Here is a tiny trained network, its code and every weight. The questions are about switching its units off for an input and a target symbol, where a switched-off unit gives its printed mean instead of its output.

import numpy as np


def w(rows, s, z=0):
    codes = np.array(rows[::2]) - 128.0
    scale = np.full(codes.shape[1], s)
    scale[-1] = z or s
    return codes * scale


def norm(h):
    return h / np.sqrt((h * h).mean(-1, keepdims=True) + 1e-5)


def f(y):
    return y / 2 * (1 + np.tanh(0.7978845608 * (y + 0.044715 * y**3)))


def softmax(a):
    e = np.exp(a - a.max(-1, keepdims=True))
    return e / e.sum(-1, keepdims=True)


def log_softmax(a):
    a = a - a.max(-1, keepdims=True)
    return a - np.log(np.exp(a).sum(-1, keepdims=True))


def net(x, mask):
    ids = ['ΠΦΨΩαγδεζηθλμξτ'.index(c) for c in x.split()]
    T = len(ids)
    res = E[ids] + P[:T]
    r = norm(res)
    for j in range(3):
        rows = slice(2 * j, 2 * j + 2)
        q, k, v = (r @ M[0][rows].T for M in (Q, K, V))
        z = softmax(np.where(np.tri(T) > 0, q @ k.T / 2**0.5, -1e9)) @ v
        o = O[0][rows]
        res = res + np.where(mask[j], z, o[:, -1]) @ o[:, :-1]
    y = f(norm(res) @ A[0][:, :-1].T + A[0][:, -1])
    res = res + np.where(mask[3:19], y, B[0][:, -1]) @ B[0][:, :-1]
    return log_softmax(norm(res)[-1] @ U[:, :-1].T + U[:, -1])


Q, K, V, O, A, B = {}, {}, {}, {}, {}, {}
E = w([
[220,118,120,62,95,126,96,107,127,132,93,175],'Π',
[28,76,108,142,109,83,74,141,130,94,154,141],'Φ',
[115,109,142,133,65,144,101,192,158,193,121,110],'Ψ',
[160,34,67,63,124,182,107,166,89,156,100,161],'Ω',
[129,146,251,198,126,128,76,108,142,102,109,100],'α',
[128,91,186,147,66,46,93,53,137,149,56,154],'γ',
[91,180,85,136,150,121,80,134,133,98,139,96],'δ',
[204,109,94,122,159,128,82,75,126,71,106,116],'ε',
[134,134,57,65,105,65,154,151,146,195,163,224],'ζ',
[74,140,99,153,113,125,166,57,150,129,160,101],'η',
[129,132,173,90,119,71,132,137,51,96,90,121],'θ',
[225,102,190,106,26,82,88,109,124,91,228,42],'λ',
[112,102,105,179,172,154,112,192,116,127,72,145],'μ',
[98,135,56,119,112,179,71,86,172,128,148,214],'ξ',
[97,86,85,122,114,192,186,196,134,92,149,175],'τ',
],0.024)
P = w([
[171,239,109,254,44,159,109,138,14,137,143,185],'0',
[152,194,135,211,68,142,70,164,64,124,155,176],'1',
[133,169,135,172,93,154,80,162,117,116,161,146],'2',
[134,148,116,167,127,131,74,163,145,126,166,113],'3',
[123,142,127,147,145,137,77,159,175,125,169,95],'4',
[114,140,122,123,165,131,74,160,197,143,160,85],'5',
[100,130,139,107,187,143,80,144,201,142,166,67],'6',
[106,116,126,88,200,133,83,137,210,151,173,44],'7',
[96,124,146,68,217,131,93,135,212,158,163,32],'8',
[95,113,152,64,227,143,107,139,216,157,174,21],'9',
],0.008)
Q[0] = w([
[178,113,118,92,149,160,99,103,69,20,85,117],'H0',
[154,119,115,168,154,169,84,122,165,87,163,138],'H0',
[187,31,142,71,45,166,117,145,138,165,86,181],'H1',
[104,141,162,104,2,102,127,46,176,143,171,117],'H1',
[84,153,153,111,103,129,146,167,107,97,152,211],'H2',
[61,138,114,96,117,151,134,157,194,169,99,168],'H2',
],0.0079)
K[0] = w([
[234,113,100,87,180,125,101,156,31,83,103,114],'H0',
[161,190,99,175,230,183,121,152,254,143,205,114],'H0',
[186,21,117,79,71,200,160,161,143,219,119,159],'H1',
[69,133,167,124,6,92,99,11,190,238,192,135],'H1',
[91,176,71,196,46,85,162,148,78,74,152,213],'H2',
[85,88,88,126,158,166,196,168,211,104,161,164],'H2',
],0.0058)
V[0] = w([
[155,134,114,149,8,44,98,77,166,147,75,170],'H0',
[109,226,184,193,133,95,159,132,150,97,110,172],'H0',
[49,146,122,36,119,68,127,140,129,182,115,136],'H1',
[125,92,178,51,216,127,145,119,108,98,55,24],'H1',
[64,123,145,142,145,80,92,154,182,46,147,111],'H2',
[155,147,124,179,80,100,151,141,254,100,132,131],'H2',
],0.0059)
O[0] = w([
[153,53,119,159,154,128,122,80,149,255,231,70,254],'H0',
[52,184,95,88,150,199,175,156,130,144,123,185,117],'H0',
[106,141,60,171,62,76,101,226,112,68,71,128,111],'H1',
[48,124,120,150,75,200,127,120,81,189,171,168,2],'H1',
[159,109,97,115,170,138,153,150,65,180,136,157,137],'H2',
[185,143,202,124,99,102,175,77,116,157,161,166,58],'H2',
],0.0068,0.0025)
A[0] = w([
[144,130,71,200,116,183,150,132,95,169,138,183,108],'N0',
[86,139,112,151,115,103,115,154,126,169,178,93,146],'N1',
[99,98,97,156,111,108,209,158,172,122,140,140,128],'N2',
[66,158,167,186,124,120,122,99,140,83,184,125,87],'N3',
[159,116,95,84,129,138,185,136,94,191,194,172,2],'N4',
[129,137,113,177,63,193,149,179,129,184,170,98,109],'N5',
[103,150,96,155,114,127,203,81,138,126,133,93,21],'N6',
[119,184,153,110,248,140,183,120,179,107,113,150,74],'N7',
[100,125,92,78,82,153,93,80,151,119,97,203,163],'N8',
[215,152,170,170,107,74,137,81,110,54,98,112,12],'N9',
[97,134,110,145,85,196,134,140,164,123,213,133,163],'N10',
[192,143,159,115,143,162,132,88,188,190,130,115,116],'N11',
[180,123,151,62,103,135,163,89,90,156,78,203,168],'N12',
[58,90,133,155,122,131,134,134,171,128,120,185,142],'N13',
[64,96,76,84,73,92,150,171,107,109,127,159,129],'N14',
[102,111,168,142,144,139,139,165,91,104,106,116,101],'N15',
],0.012,0.0038)
B[0] = w([
[110,218,107,195,134,126,118,167,62,128,85,201,163],'N0',
[151,158,75,60,131,94,80,119,130,91,72,133,196],'N1',
[208,115,233,137,216,101,166,109,168,39,128,119,177],'N2',
[191,159,117,183,113,186,68,167,122,163,92,57,189],'N3',
[234,193,132,203,119,129,136,145,126,133,44,87,161],'N4',
[127,138,144,128,92,114,80,147,102,18,41,192,165],'N5',
[38,83,97,162,113,46,171,89,92,71,49,2,135],'N6',
[106,47,138,93,150,91,84,141,221,138,154,81,172],'N7',
[140,138,126,203,120,87,143,160,55,164,202,102,180],'N8',
[167,213,108,165,87,101,97,102,36,137,82,192,214],'N9',
[117,141,129,197,79,65,140,147,69,74,163,152,197],'N10',
[71,78,160,126,195,96,86,156,179,72,166,110,218],'N11',
[152,149,97,187,113,69,72,179,88,90,66,110,180],'N12',
[172,128,112,202,163,59,103,154,137,100,108,141,177],'N13',
[188,80,189,58,173,102,106,95,119,156,149,72,254],'N14',
[66,162,123,122,226,81,124,144,118,165,171,111,205],'N15',
],0.0082,0.0064)
U = w([
[166,194,153,221,104,89,82,167,80,99,75,122,232],'Π',
[116,13,169,62,191,126,110,132,220,136,230,86,254],'Φ',
[76,122,168,79,51,147,109,163,171,77,88,193,72],'Ψ',
[157,53,126,135,92,209,143,161,90,169,106,120,106],'Ω',
[132,164,251,172,127,219,121,133,158,171,123,88,53],'α',
[91,64,190,159,81,86,139,72,158,210,92,197,64],'γ',
[105,221,78,103,103,174,91,135,177,124,139,101,5],'δ',
[153,116,115,106,186,196,110,3,128,93,125,189,40],'ε',
[198,192,141,111,126,105,189,148,189,200,106,141,29],'ζ',
[100,117,125,166,104,149,206,88,134,106,92,64,145],'η',
[67,172,187,43,143,121,147,103,64,152,141,145,129],'θ',
[150,167,208,96,14,151,130,117,134,120,203,112,49],'λ',
[78,118,109,153,199,177,146,138,156,162,66,204,116],'μ',
[96,147,115,174,117,122,148,132,119,152,236,163,17],'ξ',
[146,85,213,149,147,143,212,151,125,60,135,168,73],'τ',
],0.0065,0.0027)

Each question gives the input, a string of symbols that net reads in full, and the target symbol t.
The units are the heads (2 rows each of Q, K, V and O) and the neurons (one row each of A and B). Each row of codes is followed by its name. A weight is (code - 128) times the scale printed after its matrix; where a second scale follows, it is the last column's (O, A, B and U).
mask holds one flag per unit, heads first, then neurons. A switched-off unit (its flag False) gives its mean, the last column of its rows in O or B, instead of its output. The means were averaged over made-up inputs and are rounded, as every weight is.
A unit's drop is (log p(t) with every unit on - log p(t) with that unit switched off) / (log p(t) with every unit on - log p(t) with every unit switched off).
The circuit of an input: a set's keep is (log p(t) with only the set's units on - log p(t) with every unit switched off) / (log p(t) with every unit on - log p(t) with every unit switched off). Starting from the 12 units with the biggest drops (on a tie, the unit counted first), units are removed one at a time, each time the one whose removal leaves the highest keep (on an exact tie, the one counted first), for as long as the keep stays at least 0.8.
circuit, biggest first: the units of the circuit, biggest drop first
unit that matters most: the unit with the biggest drop
top k neurons: the k neurons with the biggest drops, biggest first
heads that matter: for each layer, one digit per head in row order, 1 if its drop is at least 0.15 and else 0, layers parted by /
drop when u is switched off: that unit's drop, to one decimal
input μ α τ Ω θ θ Ψ Ψ θ Φ, target Π: heads that matter	010
input ε α α Ω, target Π: heads that matter	010
input ε ξ Ω α ζ Π γ α, target Φ: circuit, biggest first	[N11; H1]
input Ψ Φ δ α Ω, target Π: circuit, biggest first	[N4]
input ζ θ Ω Ω γ μ μ Ω α τ, target τ: circuit, biggest first	[N10; N2]
input η α Π δ θ Π τ, target Π: heads that matter	001
input η α θ θ, target θ: heads that matter	000
input ε μ γ ζ λ τ γ μ, target Φ: heads that matter	100
input Ω Π Φ, target Φ: top 3 neurons	[N14; N9; N0]
input θ Φ Π η Φ α γ θ τ θ, target Φ: heads that matter	000
input μ α ζ η, target η: heads that matter	010
input γ λ τ δ, target δ: heads that matter	000
input γ Π θ ζ λ ζ Ω γ γ, target Φ: circuit, biggest first	[H0; N11]
input ζ ε τ θ τ ε, target ε: unit that matters most	N9
input μ Φ Ψ ε η γ θ, target θ: heads that matter	010
input ε Π Π Ω θ Ω τ θ Ω ζ, target Π: top 3 neurons	[N4; N12; N8]
input δ δ Π τ γ θ θ γ Ω ξ, target Π: top 3 neurons	[N13; N10; N8]
input μ Ω θ λ θ, target Φ: heads that matter	011
input δ Ω δ Φ Π θ α μ, target μ: heads that matter	110
input θ θ Π Ω Φ μ θ η, target Π: unit that matters most	H1
input γ θ Ω Φ μ γ τ, target τ: heads that matter	100
input θ ε δ γ μ η θ ξ, target ξ: heads that matter	000
input θ ξ δ, target δ: heads that matter	010
input γ λ μ Ω Ω γ, target Φ: heads that matter	100
input δ Ψ ζ ζ θ ε ζ θ η τ, target Π: drop when H1 is switched off	0.4
input Ω Ω Ω θ α δ θ η, target Π: drop when H1 is switched off	0.5
input γ μ Ω Ω ζ, target Π: drop when H0 is switched off	0.2
input ζ ξ θ μ θ Ψ ε η Π, target Π: drop when N9 is switched off	0.1
input θ Φ Φ τ μ, target μ: top neuron	[N0]
